Below are the code and all the weights of a small trained network. Each question names an input and a class and asks about switching units off, where a switched-off unit gives its printed mean instead of its output.

import numpy as np


def w(rows, s, z=0):
    codes = np.array(rows[::2]) - 128.0
    scale = np.full(codes.shape[1], s)
    scale[-1] = z or s
    return codes * scale


def f(y):
    return y / 2 * (1 + np.tanh(0.7978845608 * (y + 0.044715 * y**3)))


def log_softmax(a):
    a = a - a.max(-1, keepdims=True)
    return a - np.log(np.exp(a).sum(-1, keepdims=True))


def net(x, mask):
    res = np.array(x, float).reshape(1, 8) / 4 @ E
    y = f(res @ A[0][:, :-1].T + A[0][:, -1])
    res = res + np.where(mask, y, B[0][:, -1]) @ B[0][:, :-1]
    return log_softmax(res[-1] @ U[:, :-1].T + U[:, -1])


A, B = {}, {}
E = w([
[123,127,131,126],'x0',
[164,255,179,52],'x1',
[120,125,139,123],'x2',
[128,126,131,124],'x3',
[15,214,66,186],'x4',
[105,103,3,13],'x5',
[133,131,125,131],'x6',
[119,127,130,124],'x7',
],0.0066)
A[0] = w([
[126,117,50,66,69],'n1',
[119,114,66,71,64],'n2',
[113,14,81,180,58],'n3',
[141,142,188,202,61],'n4',
[152,90,175,95,61],'n5',
[140,128,134,118,93],'n6',
[214,71,198,66,117],'n7',
[75,207,96,155,86],'n8',
[104,138,174,91,253],'n9',
[64,172,91,180,50],'n10',
[114,106,58,86,128],'n11',
[187,216,119,93,103],'n12',
[222,239,131,45,111],'n13',
[128,208,158,73,83],'n14',
[126,179,166,67,88],'n15',
[254,89,134,121,79],'n16',
[125,117,66,83,110],'n17',
[176,62,166,78,75],'n18',
[148,129,190,248,78],'n19',
],0.0098,0.011)
B[0] = w([
[185,220,213,108,149],'n1',
[166,223,212,94,140],'n2',
[65,38,250,210,153],'n3',
[176,241,231,77,145],'n4',
[46,131,155,94,127],'n5',
[86,131,163,129,118],'n6',
[24,172,33,91,191],'n7',
[17,133,74,98,154],'n8',
[231,112,10,193,250],'n9',
[1,182,158,80,138],'n10',
[224,151,200,100,163],'n11',
[96,57,188,180,164],'n12',
[118,62,180,192,205],'n13',
[55,43,191,180,156],'n14',
[82,77,187,172,146],'n15',
[6,191,106,58,156],'n16',
[197,202,226,152,150],'n17',
[31,211,123,130,145],'n18',
[205,218,170,77,169],'n19',
],0.0071,0.011)
U = w([
[190,197,221,77,54],'0',
[142,113,102,142,255],'1',
[9,158,100,84,69],'2',
[94,10,213,179,10],'3',
[161,115,90,143,192],'4',
[161,116,94,140,170],'5',
],0.011,0.0086)

Each question gives the input, the list of numbers given to net, and the class t.
The units are the neurons (one row each of A and B). Each row of codes is followed by its name. A weight is (code - 128) times the scale printed after its matrix; where a second scale follows, it is the last column's (A, B and U).
mask holds one flag per neuron, in row order. A switched-off neuron (its flag False) gives its mean, the last column of its row in B, instead of its output. The means were averaged over made-up inputs and are rounded, as every weight is.
A unit's drop is (log p(t) with every unit on - log p(t) with that unit switched off) / (log p(t) with every unit on - log p(t) with every unit switched off).
The circuit of an input: a set's keep is (log p(t) with only the set's units on - log p(t) with every unit switched off) / (log p(t) with every unit on - log p(t) with every unit switched off). Starting from the 12 units with the biggest drops (on a tie, the unit counted first), units are removed one at a time, each time the one whose removal leaves the highest keep (on an exact tie, the one counted first), for as long as the keep stays at least 0.8.
units of the circuit, in order: the units of the circuit, biggest drop first
most important unit: the unit with the biggest drop
top k neurons: the k neurons with the biggest drops, biggest first
drop of u: that unit's drop, to one decimal
input [7,0,0,4,5,-7,-2,0], class 0: most important unit => n19
input [7,8,6,-2,-2,3,4,-7], class 3: units of the circuit, in order => n13, n14
input [4,6,3,3,-2,-2,-5,2], class 3: units of the circuit, in order => n13, n14, n19
input [-3,7,2,5,-2,-6,5,-5], class 3: units of the circuit, in order => n13, n14
input [-8,7,3,-7,-8,-7,-5,-4], class 2: units of the circuit, in order => n7, n16
input [-6,2,-1,5,6,-7,2,-3], class 0: top 3 neurons => n19, n4, n7
input [6,6,-3,2,0,4,2,-5], class 3: units of the circuit, in order => n13, n12, n14
input [-6,-1,-7,3,1,-6,0,1], class 0: top 3 neurons => n19, n4, n7
input [1,8,-6,6,-1,-7,4,4], class 3: top 3 neurons => n13, n14, n12
input [-7,-7,0,-2,-5,4,-5,2], class 3: top 3 neurons => n3, n9, n19
input [-7,-7,4,6,3,-8,6,-7], class 0: top 2 neurons => n19, n4
input [8,8,-6,6,-8,0,4,4], class 2: top 3 neurons => n7, n16, n18
input [-6,5,-8,-4,-5,-1,-1,5], class 2: top 3 neurons => n7, n16, n11
input [-7,-8,5,-1,-1,6,7,5], class 3: units of the circuit, in order => n3
input [7,-7,1,4,6,3,2,-3], class 3: top 2 neurons => n3, n7
input [-4,8,-1,-4,-7,-4,0,-7], class 3: top 2 neurons => n13, n12
input [4,-4,-1,-5,8,0,7,3], class 2: top 2 neurons => n10, n8
input [-8,2,1,8,1,-8,-8,-4], class 0: drop of n19 => 0.3
input [-7,-5,-4,3,-3,6,-6,-2], class 0: drop of n19 => -0.1
input [-2,6,-8,-6,5,8,0,-6], class 0: drop of n14 => 0.0
input [7,0,0,-5,2,-8,-4,-5], class 0: units of the circuit, in order => n19
input [0,-6,-7,6,5,8,7,6], class 0: drop of n11 => 0.1
